Each row of numbers belongs to one of the elements below and depends on some of the facts about them. Some rows are named. Which element is each other row?

There are 2 kinds of fact about the elements: θ, ζ.
k730 θ k625; k154 θ k837; k154 θ k652
k154 θ k460; k154 θ k760; k856 θ k318
k856 θ k870; k856 θ k209; k856 θ k394
k856 θ k798; k856 θ k625; k542 θ k649
k542 θ k881; k542 θ k713; k402 θ k76
k402 θ k180; k402 θ k625; k327 θ k146
k327 θ k816; k327 θ k384; k327 θ k6
k327 θ k641; k582 θ k652; k582 θ k571
k469 θ k191; k469 θ k791; k469 θ k378
k469 θ k879; k442 θ k999; k442 θ k290
k442 θ k688; k442 θ k533; k442 θ k924
k16 θ k757; k16 θ k378; k16 θ k355
k16 θ k571; k78 θ k999; k78 θ k568
k78 θ k503; k78 θ k798; k67 θ k12
k67 θ k999; k67 θ k274; k67 θ k688
k67 θ k694; k67 θ k703; k48 θ k531
k48 θ k834; k48 θ k221; k52 θ k791
k52 θ k394; k52 θ k424; k52 θ k834
k910 θ k460; k910 θ k274; k910 θ k466
k910 θ k649; k910 θ k355; k910 θ k625
k427 θ k627; k427 θ k306; k427 θ k59
k417 θ k137; k417 θ k355; k417 θ k798
k417 θ k29; k811 θ k347; k811 θ k999
k811 θ k652; k811 θ k649; k811 θ k297
k811 θ k676; k811 θ k798; k811 θ k245
k298 θ k318; k298 θ k387; k298 θ k167
k298 θ k297; k298 θ k571; k298 θ k841
k543 θ k824; k543 θ k424; k543 θ k709
k543 θ k224; k900 θ k59; k900 θ k303
k3 θ k466; k3 θ k617; k3 θ k268
k553 θ k318; k553 θ k841; k452 θ k76
k452 θ k59; k452 θ k394; k96 θ k527
k96 θ k462; k721 θ k345; k721 θ k240
k316 θ k834; k608 θ k821; k501 θ k492
k674 θ k504; k674 θ k837; k674 θ k180
k674 θ k387; k674 θ k26; k674 θ k297
k989 θ k445; k989 θ k531; k989 θ k648
k776 θ k652; k776 θ k224; k664 θ k834
k234 θ k274; k234 θ k424; k234 θ k703
k806 θ k821; k806 θ k171; k806 θ k268
k806 θ k240; k804 θ k533; k804 θ k881
k599 θ k781; k599 θ k451; k599 θ k355
k599 θ k877; k798 ζ k420; k154 ζ k945
k154 ζ k343; k542 ζ k599; k542 ζ k900
k209 ζ k582; k180 ζ k394; k879 ζ k900
k879 ζ k787; k69 ζ k221; k834 ζ k48
k402 ζ k445; k402 ζ k48; k290 ζ k625
k394 ζ k877; k76 ζ k12; k939 ζ k417
k939 ζ k867; k877 ζ k713; k26 ζ k966
k26 ζ k469; k582 ζ k627; k582 ζ k353
k469 ζ k62; k808 ζ k617; k442 ζ k627
k533 ζ k445; k533 ζ k402; k924 ζ k671
k874 ζ k306; k874 ζ k821; k48 ζ k841
k345 ζ k648; k150 ζ k221; k867 ζ k877
k910 ζ k462; k29 ζ k824; k881 ζ k137
k417 ζ k713; k688 ζ k96; k821 ζ k874
k306 ζ k874; k306 ζ k527; k378 ζ k135
k378 ζ k891; k347 ζ k245; k713 ζ k394
k167 ζ k78; k460 ζ k221; k3 ζ k12
k626 ζ k781; k626 ζ k369; k760 ζ k608
k553 ζ k92; k966 ζ k469; k603 ζ k378
k571 ζ k945; k571 ζ k791; k571 ζ k343
k221 ζ k150; k721 ζ k676; k92 ζ k553
k791 ζ k343; k816 ζ k245; k617 ζ k466
k921 ζ k345; k492 ζ k381; k757 ζ k924
k757 ζ k355; k709 ζ k688; k709 ζ k297
k709 ζ k268; k989 ζ k730; k648 ζ k345
k462 ζ k542; k462 ζ k787; k671 ζ k816
k671 ζ k757; k599 ζ k462

Some elements and their rows:
k417: -56  -43  170  -236  189  -164  38  -342  -81  -42  -26  101  172  361  -154  -121  -147  -273  -296  -145  -17  65  -48  132  77  186  -359  -132  177  -1  248  140  53  156  437  -26  196  -53  519  -53  -91  55  -144  -322
k427: 12  -82  -79  -9  -216  215  -82  230  -185  -112  -109  99  111  31  106  -25  -26  85  117  17  -121  -71  166  -80  -90  50  113  194  -111  -125  24  81  -71  98  -14  142  -47  -48  64  -77  -113  -112  -69  119
k776: 140  74  -96  5  -321  -99  13  202  -141  -164  -4  -69  101  -34  5  2  31  28  -20  -15  56  211  101  32  -147  -128  28  71  -27  -134  73  103  -194  -38  -102  147  125  75  43  175  -62  -20  -152  -82
k402: -88  -155  -13  26  125  -55  38  -52  91  15  -187  102  -201  271  327  34  71  21  -95  72  259  -442  -225  95  310  197  30  8  35  -37  -35  -139  -147  79  320  -8  85  -194  -39  52  -100  51  -41  140
k608: -67  -13  -31  10  -98  -23  60  14  -62  -140  -28  123  -20  21  -141  8  -14  53  33  39  152  69  190  -80  -193  -20  -28  32  21  -160  -99  240  73  107  -110  -47  -115  107  99  118  -101  -72  114  329
k543: 58  -1  -54  -31  -213  42  -63  184  -174  -64  -25  -8  20  -45  -30  -6  -1  70  27  -113  26  87  110  13  -102  -16  20  79  25  -38  49  107  -32  -50  -68  114  22  24  2  47  -50  -67  -41  -20
k664: 89  23  -143  79  -176  79  60  133  -108  -36  88  -211  -222  -214  -136  16  -114  256  28  -1  240  -126  188  205  -225  117  -128  100  117  115  13  178  271  -7  78  65  -266  -24  -5  21  48  -166  -110  -189
k787: 153  -82  -44  18  -37  47  52  176  19  102  188  118  84  -131  80  47  -26  119  113  82  -103  139  70  -108  -48  -64  -73  -116  87  49  0  38  8  -47  -151  -66  -78  43  11  -104  -53  -27  79  -2
k306: -602  297  -405  471  376  201  377  -312  -398  275  -96  67  29  -326  -64  -105  72  -301  56  -182  -115  -89  -540  55  -67  -138  -368  400  -531  -366  266  -116  -186  212  -192  -112  58  -209  -199  -185  24  -11  90  -218
k69: -54  252  458  18  0  -185  230  -276  336  -100  -184  42  -169  63  -319  -90  -250  53  130  14  -420  -205  -405  30  -480  -42  390  144  5  321  -26  -267  -176  -119  90  -184  29  -60  -95  -164  -113  186  -357  72
k98: 35  -5  -11  -17  -110  83  -37  80  -13  12  74  -57  36  -51  -53  76  62  -5  59  -2  -42  70  96  -62  -32  -30  4  31  -27  8  -15  49  84  -39  -42  15  -27  96  -33  -28  -8  1  80  32
k171: -2  -4  -13  0  -81  63  -21  39  9  -27  45  3  31  -36  -93  46  35  0  55  36  -12  86  133  -93  -70  -43  -1  17  -24  -35  -58  87  115  17  -59  -5  -71  114  10  4  -11  -21  123  138
k323: 30  -4  -6  -9  -104  87  -50  95  -9  16  79  -59  38  -52  -50  75  65  -22  58  2  -45  64  104  -66  -28  -40  7  25  -15  2  -11  35  87  -35  -34  12  -36  91  -42  -24  -7  5  78  35
k627: 21  -38  -26  -2  -112  122  -81  111  -25  -2  7  -27  70  -26  24  31  31  8  84  5  -81  24  122  -59  -1  -30  53  72  -71  -26  -14  -2  61  0  -41  82  -27  39  -33  -35  -6  -19  58  77
k62: 28  -14  -26  -13  -111  71  -71  90  29  5  42  -76  15  -14  -11  74  77  5  45  -5  17  36  99  -39  21  -45  25  42  -27  -5  -34  -2  111  -33  -5  61  -24  81  -81  27  8  2  101  76
k568: 46  -19  17  -33  -112  82  -61  93  -31  32  76  -39  16  -48  -60  63  71  -16  61  -43  -44  85  85  -61  -21  -27  0  13  -11  24  -9  41  77  -80  -45  16  -19  89  -50  -22  -5  13  106  32
k209: -48  -2  13  38  189  -64  14  -123  110  46  -48  7  -11  47  109  -46  -32  -27  -56  43  1  -107  -134  45  137  22  22  -51  -12  20  -3  -142  -33  38  59  -13  35  -90  -24  -5  53  26  -24  -34
k891: 37  -17  -9  -18  -112  90  -49  97  -12  8  72  -63  30  -51  -50  61  60  -13  59  3  -37  58  100  -60  -21  -35  9  25  -25  15  -15  36  79  -34  -34  13  -37  92  -43  -20  -9  0  87  41

Which element is each row?
No name comes twice in this set of rows, the named rows included.
29  -27  17  -83  -101  94  -110  129  -105  56  28  1  -5  -42  -75  41  31  4  53  -142  -34  100  73  -50  -21  -15  20  26  15  57  12  47  69  -109  -93  26  -4  77  -68  -22  -9  -16  106  21 | k703
-37  21  34  11  156  -70  6  -119  75  32  -28  13  -20  19  42  -43  -30  -27  -45  8  2  -43  -113  24  89  -2  5  -56  -8  27  -10  -99  -18  4  18  -27  31  -57  -13  2  47  28  -10  -28 | k29
41  -107  -24  -27  -251  118  73  182  -135  -1  91  9  -114  70  67  195  189  -32  60  87  117  -159  -4  -23  -6  163  -61  62  43  -11  18  175  -75  -48  204  -94  25  41  30  -106  -199  73  40  23 | k856
-69  45  -78  70  -77  137  25  61  -111  53  68  -43  32  -113  -85  56  96  -71  77  -41  -56  76  31  -54  -67  -70  -77  110  -116  -66  33  53  70  -2  -79  -13  -36  86  -72  -60  -14  -3  117  9 | k527
-103  -11  -43  19  -61  -49  88  -37  -50  -170  -42  176  -29  29  -182  3  -28  55  29  57  166  83  211  -120  -224  -30  -36  23  27  -191  -146  288  96  154  -148  -65  -155  128  139  150  -110  -87  156  422 | k806
66  -22  -119  27  -198  127  -8  205  -184  -31  -1  -98  -149  -116  -52  0  -87  206  65  -48  141  -121  166  138  -178  143  -53  137  74  65  42  148  145  -14  55  83  -174  -57  5  -31  -24  -160  -108  -119 | k52
41  -15  -11  -26  -113  29  -77  89  36  14  23  -89  17  -10  5  64  75  11  13  -21  28  41  72  -22  56  -66  37  11  -34  1  -18  -29  87  -54  -25  69  14  70  -95  58  18  12  89  57 | k245
134  86  -69  8  -290  -79  4  154  -43  -129  48  -131  144  -55  -2  24  59  -13  -9  41  -8  235  92  7  -86  -184  16  29  -54  -105  49  42  -128  -63  -101  123  124  113  -3  142  -16  22  -98  -97 | k652
-29  13  5  18  153  -115  -48  -103  131  23  -104  -8  -15  64  115  -63  -39  0  -75  -9  55  -79  -116  70  175  -40  49  -50  -10  4  -10  -169  -16  15  34  61  61  -81  -64  84  80  8  -21  0 | k347
-54  -73  212  -264  272  38  -57  -405  -62  -49  -62  68  417  417  -140  -211  -300  -328  -283  -85  -338  26  109  114  81  218  -412  -45  69  31  315  84  246  354  626  132  104  -125  709  -250  -33  -31  -230  -485 | k394
-65  -55  -3  33  151  37  -11  -59  52  30  -98  72  4  83  164  -48  -41  2  -7  62  -50  -185  -105  10  130  77  58  14  -60  -5  -9  -103  -74  79  114  19  8  -137  14  -77  16  1  -57  13 | k76
-714  378  -476  565  447  184  498  -402  -448  349  -49  40  -26  -418  -148  -90  116  -371  39  -238  -57  -70  -686  103  -77  -172  -505  432  -586  -415  317  -134  -190  202  -225  -201  85  -208  -259  -191  23  18  143  -284 | k874

The same elements again, as new rows of numbers:
Some rows with their names:
k154: 173  52  412  -275  396  222  26  -199  -306  -19  -50  60  128  166  -144  212  158  97  -36  26  -133  -329  -56  -155  387  182
k874: -24  48  -14  -79  85  -34  85  47  -65  -34  34  38  -20  152  34  -15  57  -83  39  -56  135  3  10  28  -113  79
k617: -192  228  202  135  -161  -14  -11  -107  42  -76  38  -40  -24  72  -209  -137  322  162  -187  -245  137  110  -66  -196  -70  -220
k989: 379  88  -17  -249  382  90  126  -74  87  -287  -111  -135  225  207  349  16  -45  -5  -73  69  -100  -349  69  94  91  260
k167: -156  -15  -34  212  -354  231  12  -187  22  -36  223  -11  -222  182  263  67  -72  -335  -53  -22  -74  -76  155  -195  -194  25
k6: -49  63  -33  -22  11  -25  117  -41  -63  -22  54  24  -35  117  7  -15  40  -56  55  -45  98  -16  5  -11  -54  70
k48: 97  84  -326  -245  257  230  94  -109  -148  -73  39  -188  94  325  -2  -103  -35  -180  260  166  272  -94  -203  -20  351  131
k945: -37  104  -48  -19  279  -220  351  50  -180  -53  -103  107  127  16  -397  -34  43  244  253  -24  164  -42  -167  83  222  183
k791: 10  24  52  -202  349  -31  203  -33  -191  -160  -77  21  111  57  -283  128  5  145  141  -97  68  -156  -83  -71  268  149
k240: -67  3  -72  36  -6  -48  162  38  21  63  71  22  -45  115  15  145  145  -42  -1  -13  111  -31  -44  -63  31  87
k378: -224  14  29  143  42  14  163  -11  -144  15  82  77  10  93  -201  69  11  -18  133  -10  177  -65  -23  -49  106  23
k684: -42  83  -42  4  -18  -6  115  -46  -75  -51  52  46  -31  122  -14  -18  13  -64  53  -45  92  -23  2  10  -37  87
k469: -97  129  126  9  62  61  30  124  -23  116  117  36  5  169  50  -92  47  -172  -4  105  286  -3  -51  -81  -161  -9
k703: -49  57  -33  -42  -2  -14  -49  12  -60  -22  44  69  -12  106  -16  -118  23  -87  35  -68  66  -40  -21  33  -13  150
k608: -115  262  -284  650  -663  64  49  -267  346  272  129  -21  107  -3  17  -235  390  188  -104  115  277  137  -159  183  324  -182
k245: -102  185  -195  141  -112  -199  268  -22  -42  107  34  115  -34  58  -92  -214  21  15  200  47  147  68  -100  178  -37  167
k98: -49  60  -46  16  24  -23  128  -47  -52  -5  52  35  -38  119  -8  -26  16  -44  56  -41  91  -33  7  6  -49  66
k939: -57  68  111  -273  181  146  31  -115  -139  -111  11  -119  -275  83  -80  309  22  -157  -51  -170  -361  -133  -53  -497  -149  219

Rows to name:
No name comes twice in this set of rows, the named rows included.
-85  93  124  -353  165  169  25  -172  -162  -101  19  -122  -312  67  -102  350  -14  -133  -69  -109  -323  -158  -1  -489  -193  193 | k180
-99  101  -363  237  -147  -63  -74  -326  -75  -37  65  93  106  59  -222  -171  -78  204  71  200  514  13  242  548  318  -130 | k625
-202  -148  -137  76  -81  233  40  -92  -191  73  190  61  -205  103  5  366  -206  -341  162  14  -112  -151  57  -240  50  229 | k626
-130  141  318  -1  -100  168  -144  -187  -7  -202  48  -89  -1  129  -104  -55  294  83  -269  -327  25  -14  66  -349  -49  -233 | k808
140  346  -235  -207  406  -316  120  -96  63  -84  -142  -55  140  15  63  -232  -226  215  17  425  179  -121  102  512  -146  275 | k730
-82  113  -18  329  -640  328  -207  -612  106  -140  141  -39  11  170  170  -104  192  40  -240  -199  -100  -55  213  25  252  -249 | k760
85  232  140  -77  116  -181  19  109  31  -144  -108  16  63  150  -71  -361  268  94  -86  -194  210  98  -74  67  -219  -23 | k688
39  378  64  -29  151  -239  195  145  86  95  -68  37  105  67  -124  -448  315  228  -18  54  401  201  -235  154  -223  -15 | k96
53  124  65  -276  392  -363  195  441  -80  44  0  134  4  262  141  -297  74  -161  57  0  507  162  -52  199  -544  120 | k12
153  -117  84  -69  -86  332  -277  -343  -151  -163  48  -14  3  298  -26  134  226  5  -194  -210  176  -156  254  11  402  -188 | k460
61  -69  -270  -407  294  307  24  -208  -213  -250  70  -249  29  389  87  93  -94  -267  157  -59  115  -173  -70  -135  353  93 | k834
-99  154  -92  21  27  -225  250  103  -28  76  49  96  -30  103  -64  -191  58  -4  135  39  278  108  -95  153  -164  118 | k527
101  165  258  -294  183  -27  -32  -33  -26  -181  -45  -80  9  220  56  -120  255  75  -202  -229  105  5  38  -61  -142  -64 | k709
-288  351  93  231  -137  -207  76  -75  62  51  46  20  11  9  -306  -321  316  203  -101  -129  268  221  -162  -12  -96  -170 | k466

